Below are the code and all the weights of a small trained network. Each question names an input and a class and asks about switching units off, where a switched-off unit gives its printed mean instead of its output.

import numpy as np


def w(rows, s, z=0):
    codes = np.array(rows[::2]) - 128.0
    scale = np.full(codes.shape[1], s)
    scale[-1] = z or s
    return codes * scale


def norm(h):
    return h / np.sqrt((h * h).mean(-1, keepdims=True) + 1e-5)


def f(y):
    return y / 2 * (1 + np.tanh(0.7978845608 * (y + 0.044715 * y**3)))


def log_softmax(a):
    a = a - a.max(-1, keepdims=True)
    return a - np.log(np.exp(a).sum(-1, keepdims=True))


def net(x, mask):
    res = np.array(x, float).reshape(1, 2) / 4 @ E
    u = 0
    for l in range(3):
        y = f(norm(res) @ A[l][:, :-1].T + A[l][:, -1])
        res = res + np.where(mask[u : u + 9], y, B[l][:, -1]) @ B[l][:, :-1]
        u += 9
    return log_softmax(norm(res)[-1] @ U[:, :-1].T + U[:, -1])


A, B = {}, {}
E = w([
[143,110,207,130,96,2,109,163,54],'x0',
[154,194,73,198,167,75,14,53,70],'x1',
],0.0099)
A[0] = w([
[108,158,80,137,167,183,115,178,124,154],'0.n1',
[140,115,142,72,44,156,159,127,62,3],'0.n2',
[118,122,182,171,120,185,159,214,130,116],'0.n3',
[157,54,101,161,142,12,112,85,185,152],'0.n4',
[78,27,111,88,83,134,218,95,200,129],'0.n5',
[113,2,166,81,109,202,94,217,188,60],'0.n6',
[125,82,96,114,83,142,140,226,150,50],'0.n7',
[77,98,164,158,46,27,108,20,108,181],'0.n8',
[87,172,87,103,216,144,181,111,162,163],'0.n9',
],0.0061,0.0042)
B[0] = w([
[205,99,196,63,176,102,114,190,90,178],'0.n1',
[138,159,112,90,184,190,87,102,98,130],'0.n2',
[95,179,107,85,119,111,144,101,93,180],'0.n3',
[221,98,111,101,131,102,129,161,152,181],'0.n4',
[70,158,74,79,87,91,80,66,154,254],'0.n5',
[178,110,134,81,60,75,214,56,153,234],'0.n6',
[34,175,142,201,112,107,140,71,144,162],'0.n7',
[149,172,74,106,253,134,119,151,187,245],'0.n8',
[88,147,126,122,169,42,101,131,200,199],'0.n9',
],0.0069,0.0051)
A[1] = w([
[88,131,85,122,101,252,165,133,195,254],'1.n1',
[185,214,76,152,156,81,81,115,117,137],'1.n2',
[87,118,69,151,141,212,95,141,128,76],'1.n3',
[110,161,108,72,148,114,97,110,150,126],'1.n4',
[107,211,139,156,89,134,89,90,88,73],'1.n5',
[197,113,103,130,166,201,142,106,138,106],'1.n6',
[116,119,157,116,120,110,112,153,89,59],'1.n7',
[151,110,162,137,102,80,120,117,112,118],'1.n8',
[83,96,116,156,120,115,82,67,68,66],'1.n9',
],0.011,0.0035)
B[1] = w([
[121,97,207,158,113,93,88,178,6,192],'1.n1',
[82,113,170,106,51,174,168,110,123,250],'1.n2',
[179,142,182,145,138,94,40,245,53,146],'1.n3',
[206,114,81,189,211,122,133,134,192,186],'1.n4',
[164,109,46,144,171,181,151,105,224,134],'1.n5',
[152,125,173,255,186,142,144,190,119,154],'1.n6',
[144,109,107,140,156,162,70,142,140,127],'1.n7',
[93,88,112,155,191,185,74,161,136,142],'1.n8',
[166,86,20,109,109,135,145,87,196,129],'1.n9',
],0.0084,0.014)
A[2] = w([
[169,149,51,182,159,103,138,145,174,112],'2.n1',
[167,135,116,187,128,99,42,103,145,109],'2.n2',
[147,125,54,104,149,80,81,26,171,76],'2.n3',
[64,102,176,156,155,186,182,183,122,176],'2.n4',
[135,65,83,127,139,45,106,130,179,240],'2.n5',
[109,131,173,122,198,64,53,254,45,61],'2.n6',
[173,197,22,187,117,178,121,72,107,20],'2.n7',
[171,169,124,198,163,95,176,127,178,5],'2.n8',
[169,223,101,172,162,116,84,63,118,94],'2.n9',
],0.0092,0.0025)
B[2] = w([
[104,99,126,102,115,58,119,85,149,169],'2.n1',
[113,156,158,97,93,140,176,138,104,185],'2.n2',
[148,87,101,108,174,165,106,142,188,175],'2.n3',
[155,135,71,111,155,109,99,96,147,194],'2.n4',
[152,151,99,180,153,162,92,129,103,179],'2.n5',
[157,202,155,246,169,228,94,179,113,254],'2.n6',
[105,155,205,91,81,114,144,151,58,189],'2.n7',
[107,92,58,68,131,136,109,121,146,164],'2.n8',
[75,96,126,105,89,64,192,113,136,177],'2.n9',
],0.012,0.0087)
U = w([
[47,70,202,39,24,24,209,43,2,230],'0',
[217,179,243,238,213,197,77,220,2,151],'1',
[207,13,16,71,235,112,85,36,207,1],'2',
],0.0099,0.0042)

Each question gives the input, the list of numbers given to net, and the class t.
The units are the neurons (one row each of A and B). Each row of codes is followed by its name. A weight is (code - 128) times the scale printed after its matrix; where a second scale follows, it is the last column's (A, B and U).
mask holds one flag per neuron, layer by layer. A switched-off neuron (its flag False) gives its mean, the last column of its row in B, instead of its output. The means were averaged over made-up inputs and are rounded, as every weight is.
A unit's drop is (log p(t) with every unit on - log p(t) with that unit switched off) / (log p(t) with every unit on - log p(t) with every unit switched off).
unit that matters most: the unit with the biggest drop
top k neurons: the k neurons with the biggest drops, biggest first
k most important neurons of layer l: the k neurons of layer l with the biggest drops, biggest first
drop when u is switched off: that unit's drop, to one decimal
input [2,-2], class 2: unit that matters most => 1.n2
input [0,-3], class 2: top 2 neurons => (0.n5; 1.n2)
input [-5,-6], class 0: top 3 neurons => (0.n6; 1.n1; 2.n6)
input [-8,8], class 0: 2 most important neurons of layer 2 => (2.n9; 2.n6)
input [-1,4], class 0: top 2 neurons => (2.n6; 1.n1)
input [1,-2], class 2: top 2 neurons => (1.n2; 0.n5)
input [-2,3], class 2: top 3 neurons => (1.n2; 0.n1; 2.n6)
input [7,8], class 0: 2 most important neurons of layer 1 => (1.n1; 1.n2)
input [1,3], class 2: top 3 neurons => (1.n2; 1.n1; 0.n5)
input [8,8], class 0: 3 most important neurons of layer 1 => (1.n1; 1.n3; 1.n5)
input [-3,-4], class 0: top 2 neurons => (0.n6; 1.n1)
input [4,4], class 0: 4 most important neurons of layer 0 => (0.n1; 0.n5; 0.n9; 0.n8)
input [1,-3], class 2: top 2 neurons => (0.n5; 1.n2)
input [1,0], class 2: top neuron => (1.n1)
input [-3,-3], class 2: 4 most important neurons of layer 1 => (1.n2; 1.n3; 1.n4; 1.n6)
input [-7,-7], class 0: 2 most important neurons of layer 1 => (1.n1; 1.n3)
input [2,2], class 2: top 2 neurons => (1.n1; 0.n8)
input [3,4], class 0: top 3 neurons => (1.n1; 2.n6; 0.n9)
input [4,-5], class 0: drop when 2.n6 is switched off => 1.9
input [-2,2], class 2: drop when 1.n1 is switched off => 0.6
input [0,0], class 2: drop when 1.n1 is switched off => 0.7
input [-2,-7], class 0: most important neuron of layer 0 => (0.n6)
